Here is a tiny trained network, its code and every weight. The questions are about switching its units off for an input and a class, where a switched-off unit gives its printed mean instead of its output.

import numpy as np


def w(rows, s, z=0):
    codes = np.array(rows[::2]) - 128.0
    scale = np.full(codes.shape[1], s)
    scale[-1] = z or s
    return codes * scale


def f(y):
    return np.maximum(y, 0)


def log_softmax(a):
    a = a - a.max(-1, keepdims=True)
    return a - np.log(np.exp(a).sum(-1, keepdims=True))


def net(x, mask):
    res = np.array(x, float).reshape(1, 5) / 4 @ E
    y = f(res @ A[0][:, :-1].T + A[0][:, -1])
    res = res + np.where(mask, y, B[0][:, -1]) @ B[0][:, :-1]
    return log_softmax(res[-1] @ U[:, :-1].T + U[:, -1])


A, B = {}, {}
E = w([
[130,129,136,127,121,134,129,126,128,130,126],'x0',
[9,136,100,127,12,95,162,115,120,147,144],'x1',
[129,118,98,133,141,122,166,76,112,158,24],'x2',
[124,128,126,129,133,127,129,127,129,129,130],'x3',
[113,80,192,138,135,18,126,189,170,182,103],'x4',
],0.011)
A[0] = w([
[77,146,58,129,79,175,146,74,118,114,170,141],'N0',
[62,111,140,132,89,59,141,147,130,150,123,39],'N1',
[183,133,101,131,162,198,116,104,116,106,145,208],'N2',
[174,116,188,132,200,90,119,167,143,148,103,152],'N3',
[141,128,118,131,171,172,123,99,121,115,132,175],'N4',
[152,129,119,126,137,149,124,122,120,115,131,173],'N5',
[123,124,94,130,144,119,156,81,122,144,6,147],'N6',
[133,127,148,132,117,135,108,160,133,120,220,254],'N7',
[107,137,122,126,109,152,137,98,129,127,128,122],'N8',
[153,131,116,118,141,156,128,119,126,115,133,177],'N9',
],0.02,0.0061)
B[0] = w([
[128,87,71,116,127,213,92,133,36,92,159,241],'N0',
[82,209,112,131,130,73,170,107,188,153,144,226],'N1',
[62,184,126,131,98,63,154,113,177,172,152,254],'N2',
[231,74,217,126,140,152,88,148,129,109,79,245],'N3',
[111,167,104,134,124,83,137,118,163,136,146,205],'N4',
[110,152,133,127,132,120,143,115,146,146,132,176],'N5',
[153,85,35,150,105,101,112,71,116,161,2,248],'N6',
[111,161,221,106,146,157,132,159,129,106,251,225],'N7',
[116,103,87,162,165,149,169,190,114,119,112,166],'N8',
[109,152,118,112,132,91,154,114,138,129,133,184],'N9',
],0.018,0.019)
U = w([
[58,226,184,95,113,57,196,138,211,162,206,247],'0',
[93,167,72,165,76,22,199,50,201,225,57,100],'1',
[214,69,239,92,167,180,75,213,130,57,149,163],'2',
[245,2,138,148,120,140,57,108,113,132,25,66],'3',
[116,87,137,85,126,242,99,191,38,37,197,91],'4',
[139,15,44,156,97,210,118,114,31,98,60,38],'5',
],0.005,0.0014)

Each question gives the input, the list of numbers given to net, and the class t.
The units are the neurons (one row each of A and B). Each row of codes is followed by its name. A weight is (code - 128) times the scale printed after its matrix; where a second scale follows, it is the last column's (A, B and U).
mask holds one flag per neuron, in row order. A switched-off neuron (its flag False) gives its mean, the last column of its row in B, instead of its output. The means were averaged over made-up inputs and are rounded, as every weight is.
A unit's drop is (log p(t) with every unit on - log p(t) with that unit switched off) / (log p(t) with every unit on - log p(t) with every unit switched off).
The circuit of an input: a set's keep is (log p(t) with only the set's units on - log p(t) with every unit switched off) / (log p(t) with every unit on - log p(t) with every unit switched off). Starting from all 10 units, units are removed one at a time, each time the one whose removal leaves the highest keep (on an exact tie, the one counted first), for as long as the keep stays at least 0.8.
circuit, biggest first: the units of the circuit, biggest drop first
k most important neurons: the k neurons with the biggest drops, biggest first
drop when u is switched off: that unit's drop, to one decimal
input [5,3,0,-7,-6], class 4: circuit, biggest first : (N0)
input [7,0,-2,-8,5], class 2: 2 most important neurons : (N2; N3)
input [5,8,0,-6,3], class 0: 2 most important neurons : (N1; N6)
input [-3,1,-1,-4,-2], class 4: 2 most important neurons : (N1; N6)
input [7,4,-2,1,0], class 4: 2 most important neurons : (N2; N0)
input [-4,0,-1,5,-7], class 0: 4 most important neurons : (N2; N6; N3; N4)
input [0,-5,1,1,2], class 3: 2 most important neurons : (N3; N7)
input [-3,1,-1,-7,7], class 0: 3 most important neurons : (N1; N6; N0)
input [-4,0,1,-8,8], class 3: 3 most important neurons : (N3; N2; N7)
input [-3,1,2,-7,0], class 5: 4 most important neurons : (N2; N1; N3; N4)
input [-1,0,-6,6,5], class 2: 2 most important neurons : (N2; N3)
input [-3,1,2,4,-5], class 5: 2 most important neurons : (N0; N1)
input [4,3,-2,-8,8], class 0: 2 most important neurons : (N1; N6)
input [3,-1,-1,8,8], class 2: circuit, biggest first : (N3)
input [0,1,5,1,-7], class 5: 3 most important neurons : (N0; N1; N8)
input [5,-5,-5,6,2], class 2: drop when N3 is switched off : 0.8
input [-3,5,6,1,-1], class 5: drop when N0 is switched off : 0.2
input [-4,-1,-4,1,6], class 2: drop when N3 is switched off : 0.3
input [-5,-7,-8,0,2], class 2: drop when N8 is switched off : 0.0
input [3,5,-3,4,-8], class 4: circuit, biggest first : (N0)
